Below are the code and all the weights of a small trained network. Each question names an input and a class and asks about switching units off, where a switched-off unit gives its printed mean instead of its output.

import numpy as np


def w(rows, s, z=0):
    codes = np.array(rows[::2]) - 128.0
    scale = np.full(codes.shape[1], s)
    scale[-1] = z or s
    return codes * scale


def f(y):
    return y / 2 * (1 + np.tanh(0.7978845608 * (y + 0.044715 * y**3)))


def log_softmax(a):
    a = a - a.max(-1, keepdims=True)
    return a - np.log(np.exp(a).sum(-1, keepdims=True))


def net(x, mask):
    res = np.array(x, float).reshape(1, 6) / 4 @ E
    y = f(res @ A[0][:, :-1].T + A[0][:, -1])
    res = res + np.where(mask, y, B[0][:, -1]) @ B[0][:, :-1]
    return log_softmax(res[-1] @ U[:, :-1].T + U[:, -1])


A, B = {}, {}
E = w([
[107,175,221,31,174],'x0',
[127,126,129,128,129],'x1',
[72,33,209,158,106],'x2',
[206,130,169,179,171],'x3',
[166,163,139,118,1],'x4',
[193,32,98,58,119],'x5',
],0.0061)
A[0] = w([
[164,108,106,192,125,78],'n0',
[84,34,239,197,85,93],'n1',
[114,99,111,175,240,130],'n2',
[72,203,146,188,115,117],'n3',
[226,142,195,200,166,113],'n4',
[107,102,84,172,106,100],'n5',
[121,144,170,62,156,102],'n6',
[136,138,141,131,136,255],'n7',
[181,57,100,65,123,73],'n8',
[122,114,95,156,116,78],'n9',
[134,107,87,186,120,216],'n10',
[180,206,60,106,151,62],'n11',
[147,166,226,80,147,89],'n12',
[189,79,137,87,132,105],'n13',
[123,107,74,196,117,81],'n14',
[126,147,172,75,148,135],'n15',
[84,198,145,188,127,90],'n16',
[62,133,84,105,77,130],'n17',
[105,125,125,143,184,53],'n18',
[12,131,61,83,87,106],'n19',
[127,103,111,104,117,102],'n20',
[197,148,172,152,56,138],'n21',
[169,192,69,130,154,128],'n22',
[138,103,77,192,116,83],'n23',
[160,143,167,131,48,120],'n24',
[211,134,159,188,158,143],'n25',
[178,166,176,138,31,95],'n26',
[132,112,115,161,122,113],'n27',
[182,68,100,54,123,86],'n28',
[108,91,92,123,209,56],'n29',
[207,128,187,185,152,66],'n30',
[67,128,73,104,135,116],'n31',
[86,194,145,185,123,79],'n32',
[97,155,133,157,153,75],'n33',
],0.011,0.0084)
B[0] = w([
[98,169,144,125,118,144],'n0',
[253,174,131,97,118,214],'n1',
[126,96,24,124,140,211],'n2',
[136,87,151,181,129,187],'n3',
[70,139,186,85,184,188],'n4',
[115,150,137,124,97,150],'n5',
[102,152,111,139,73,152],'n6',
[137,54,131,118,74,254],'n7',
[128,119,164,191,146,157],'n8',
[114,165,129,136,130,124],'n9',
[109,93,135,125,64,240],'n10',
[215,177,131,108,132,162],'n11',
[86,165,138,132,67,172],'n12',
[128,115,163,162,129,152],'n13',
[107,174,117,149,93,156],'n14',
[106,135,120,131,74,162],'n15',
[140,108,154,183,138,165],'n16',
[100,119,137,100,160,164],'n17',
[135,148,92,153,156,125],'n18',
[83,146,191,71,181,174],'n19',
[126,134,147,138,137,123],'n20',
[110,97,85,121,146,185],'n21',
[205,148,140,96,106,182],'n22',
[92,179,125,146,103,156],'n23',
[121,120,66,129,144,168],'n24',
[90,120,169,91,145,187],'n25',
[120,134,39,136,164,177],'n26',
[124,142,132,130,117,134],'n27',
[135,112,162,187,141,160],'n28',
[130,173,67,159,174,145],'n29',
[98,167,172,102,173,146],'n30',
[119,130,136,92,139,144],'n31',
[142,121,150,181,141,155],'n32',
[140,125,119,153,142,126],'n33',
],0.038,0.0073)
U = w([
[65,202,92,148,67,108],'0',
[210,171,106,96,163,89],'1',
[125,96,137,220,187,101],'2',
[71,139,135,63,217,131],'3',
[104,125,1,129,201,84],'4',
[121,102,99,108,126,253],'5',
],0.009,0.0072)

Each question gives the input, the list of numbers given to net, and the class t.
The units are the neurons (one row each of A and B). Each row of codes is followed by its name. A weight is (code - 128) times the scale printed after its matrix; where a second scale follows, it is the last column's (A, B and U).
mask holds one flag per neuron, in row order. A switched-off neuron (its flag False) gives its mean, the last column of its row in B, instead of its output. The means were averaged over made-up inputs and are rounded, as every weight is.
A unit's drop is (log p(t) with every unit on - log p(t) with that unit switched off) / (log p(t) with every unit on - log p(t) with every unit switched off).
The circuit of an input: a set's keep is (log p(t) with only the set's units on - log p(t) with every unit switched off) / (log p(t) with every unit on - log p(t) with every unit switched off). Starting from the 12 units with the biggest drops (on a tie, the unit counted first), units are removed one at a time, each time the one whose removal leaves the highest keep (on an exact tie, the one counted first), for as long as the keep stays at least 0.8.
units of the circuit, in order: the units of the circuit, biggest drop first
top k neurons: the k neurons with the biggest drops, biggest first
drop when u is switched off: that unit's drop, to one decimal
input [4,4,-1,6,7,-4], class 4: units of the circuit, in order	(n26)
input [-7,4,2,-8,-3,-8], class 2: top 3 neurons	(n3, n16, n32)
input [-1,-8,4,-7,8,1], class 4: top 3 neurons	(n26, n24, n4)
input [-2,1,-5,2,6,4], class 4: top 2 neurons	(n26, n1)
input [7,-6,7,3,3,-4], class 0: top 3 neurons	(n12, n15, n6)
input [-7,5,6,0,-2,8], class 2: top 4 neurons	(n8, n28, n13, n12)
input [6,3,6,4,-2,-6], class 0: top 3 neurons	(n12, n15, n6)
input [1,4,3,-3,8,8], class 2: top 2 neurons	(n28, n8)
input [-5,3,1,-2,-1,6], class 2: units of the circuit, in order	(n8, n28)
input [-5,6,-6,7,-2,5], class 3: top 4 neurons	(n4, n25, n1, n30)
input [0,5,-7,-2,4,-3], class 1: top 2 neurons	(n11, n22)
input [8,-5,-7,1,-2,-8], class 0: top 4 neurons	(n12, n6, n15, n1)
input [-3,-1,3,8,-3,6], class 3: top 2 neurons	(n4, n25)
input [3,-1,8,5,-2,-8], class 1: units of the circuit, in order	(n1)
input [8,1,8,0,-4,-3], class 0: top 2 neurons	(n12, n6)
input [-1,1,1,2,4,1], class 4: units of the circuit, in order	(n26, n21, n24)
input [1,1,-8,7,-6,2], class 1: top 2 neurons	(n11, n22)
input [-5,6,2,6,6,5], class 3: units of the circuit, in order	(n4, n25)
input [-2,-1,-7,-1,-8,5], class 4: top 3 neurons	(n2, n1, n29)
input [5,2,-5,-7,2,2], class 3: units of the circuit, in order	(n19)
input [-7,5,-5,2,-2,-8], class 2: top 2 neurons	(n3, n16)
input [-7,-1,4,7,-5,-4], class 0: drop when n17 is switched off	0.1
input [3,6,8,-6,2,2], class 1: drop when n1 is switched off	1.1
input [4,3,6,1,-7,-6], class 4: drop when n18 is switched off	0.2
input [-1,-7,-8,6,3,-3], class 1: drop when n22 is switched off	0.7
